Below are the code and all the weights of a small trained network. Each question names an input and a class and asks about switching units off, where a switched-off unit gives its printed mean instead of its output.

import numpy as np


def w(rows, s, z=0):
    codes = np.array(rows[::2]) - 128.0
    scale = np.full(codes.shape[1], s)
    scale[-1] = z or s
    return codes * scale


def f(y):
    return y / 2 * (1 + np.tanh(0.7978845608 * (y + 0.044715 * y**3)))


def log_softmax(a):
    a = a - a.max(-1, keepdims=True)
    return a - np.log(np.exp(a).sum(-1, keepdims=True))


def net(x, mask):
    res = np.array(x, float).reshape(1, 3) / 4 @ E
    y = f(res @ A[0][:, :-1].T + A[0][:, -1])
    res = res + np.where(mask, y, B[0][:, -1]) @ B[0][:, :-1]
    return log_softmax(res[-1] @ U[:, :-1].T + U[:, -1])


A, B = {}, {}
E = w([
[152,221,151,91,126,243,89,139,146,127,151,158],'x0',
[113,121,174,182,158,115,203,241,182,234,169,211],'x1',
[23,164,67,153,232,125,26,119,59,168,95,122],'x2',
],0.011)
A[0] = w([
[121,144,65,89,158,133,2,74,62,80,72,80,119],'neuron 1',
[112,232,128,116,122,221,47,100,97,142,107,136,203],'neuron 2',
[118,102,75,121,83,71,102,90,76,88,72,19,235],'neuron 3',
[101,132,91,196,140,97,163,231,148,175,136,192,169],'neuron 4',
[152,39,147,115,77,126,217,132,136,105,168,100,254],'neuron 5',
[152,144,127,61,85,181,77,80,71,96,115,110,220],'neuron 6',
[135,92,133,121,92,90,155,107,105,81,96,108,156],'neuron 7',
[47,120,103,154,205,115,114,170,126,162,121,108,237],'neuron 8',
],0.0087,0.0038)
B[0] = w([
[3,44,61,182,64,156,146,173,92,45,75,172,251],'neuron 1',
[131,225,50,114,119,205,100,172,110,59,140,89,217],'neuron 2',
[104,76,27,119,44,35,35,34,79,152,55,43,237],'neuron 3',
[112,148,213,147,136,91,96,197,87,185,132,192,223],'neuron 4',
[195,158,116,32,102,54,159,141,168,149,153,130,214],'neuron 5',
[68,78,64,129,196,190,130,47,209,65,153,129,213],'neuron 6',
[117,171,109,83,151,95,102,86,233,188,164,71,174],'neuron 7',
[107,136,90,152,146,112,60,137,144,191,29,115,210],'neuron 8',
],0.0078,0.017)
U = w([
[208,125,236,121,98,164,237,159,160,151,161,178,253],'0',
[149,130,160,139,153,143,137,82,94,133,128,90,3],'1',
[134,167,115,118,142,248,135,94,175,71,141,108,155],'2',
[171,141,108,85,106,62,109,78,166,151,117,46,163],'3',
[119,200,125,153,132,190,68,157,99,153,118,121,111],'4',
[125,112,157,138,137,134,100,90,113,131,183,110,15],'5',
[119,105,170,191,177,51,125,130,119,210,113,154,144],'6',
[81,80,91,183,118,127,99,97,83,110,93,103,124],'7',
],0.011,0.0031)

Each question gives the input, the list of numbers given to net, and the class t.
The units are the neurons (one row each of A and B). Each row of codes is followed by its name. A weight is (code - 128) times the scale printed after its matrix; where a second scale follows, it is the last column's (A, B and U).
mask holds one flag per neuron, in row order. A switched-off neuron (its flag False) gives its mean, the last column of its row in B, instead of its output. The means were averaged over made-up inputs and are rounded, as every weight is.
A unit's drop is (log p(t) with every unit on - log p(t) with that unit switched off) / (log p(t) with every unit on - log p(t) with every unit switched off).
The circuit of an input: a set's keep is (log p(t) with only the set's units on - log p(t) with every unit switched off) / (log p(t) with every unit on - log p(t) with every unit switched off). Starting from all 8 units, units are removed one at a time, each time the one whose removal leaves the highest keep (on an exact tie, the one counted first), for as long as the keep stays at least 0.8.
units of the circuit, in order: the units of the circuit, biggest drop first
unit that matters most: the unit with the biggest drop
top k neurons: the k neurons with the biggest drops, biggest first
drop when u is switched off: that unit's drop, to one decimal
input [6,-3,5], class 2: units of the circuit, in order : (neuron 2; neuron 6)
input [2,1,0], class 4: unit that matters most : neuron 6
input [-8,1,3], class 6: units of the circuit, in order : (neuron 1; neuron 2)
input [5,-2,4], class 2: units of the circuit, in order : (neuron 2; neuron 4)
input [8,7,-1], class 0: top 3 neurons : (neuron 3; neuron 8; neuron 1)
input [2,-1,-3], class 2: top 3 neurons : (neuron 3; neuron 4; neuron 8)
input [6,-3,4], class 2: top 2 neurons : (neuron 2; neuron 3)
input [4,-5,-6], class 2: top 3 neurons : (neuron 6; neuron 3; neuron 8)
input [-4,-6,-2], class 3: top 4 neurons : (neuron 7; neuron 5; neuron 4; neuron 3)
input [1,-1,-3], class 3: top 4 neurons : (neuron 4; neuron 1; neuron 2; neuron 5)
input [2,1,6], class 4: top 2 neurons : (neuron 3; neuron 2)
input [2,4,0], class 6: top 3 neurons : (neuron 2; neuron 5; neuron 4)
input [-1,0,-5], class 0: top 2 neurons : (neuron 3; neuron 8)
input [2,7,6], class 6: units of the circuit, in order : (neuron 4)
input [-8,7,-5], class 0: top 2 neurons : (neuron 3; neuron 5)
input [6,-5,0], class 2: top 2 neurons : (neuron 2; neuron 6)
input [-8,-5,-1], class 3: top 2 neurons : (neuron 7; neuron 5)
input [1,4,-2], class 0: drop when neuron 3 is switched off : 0.2
input [-7,-2,-1], class 3: drop when neuron 2 is switched off : 0.0
input [2,2,0], class 4: unit that matters most : neuron 5
input [3,-1,-1], class 2: drop when neuron 3 is switched off : 0.1
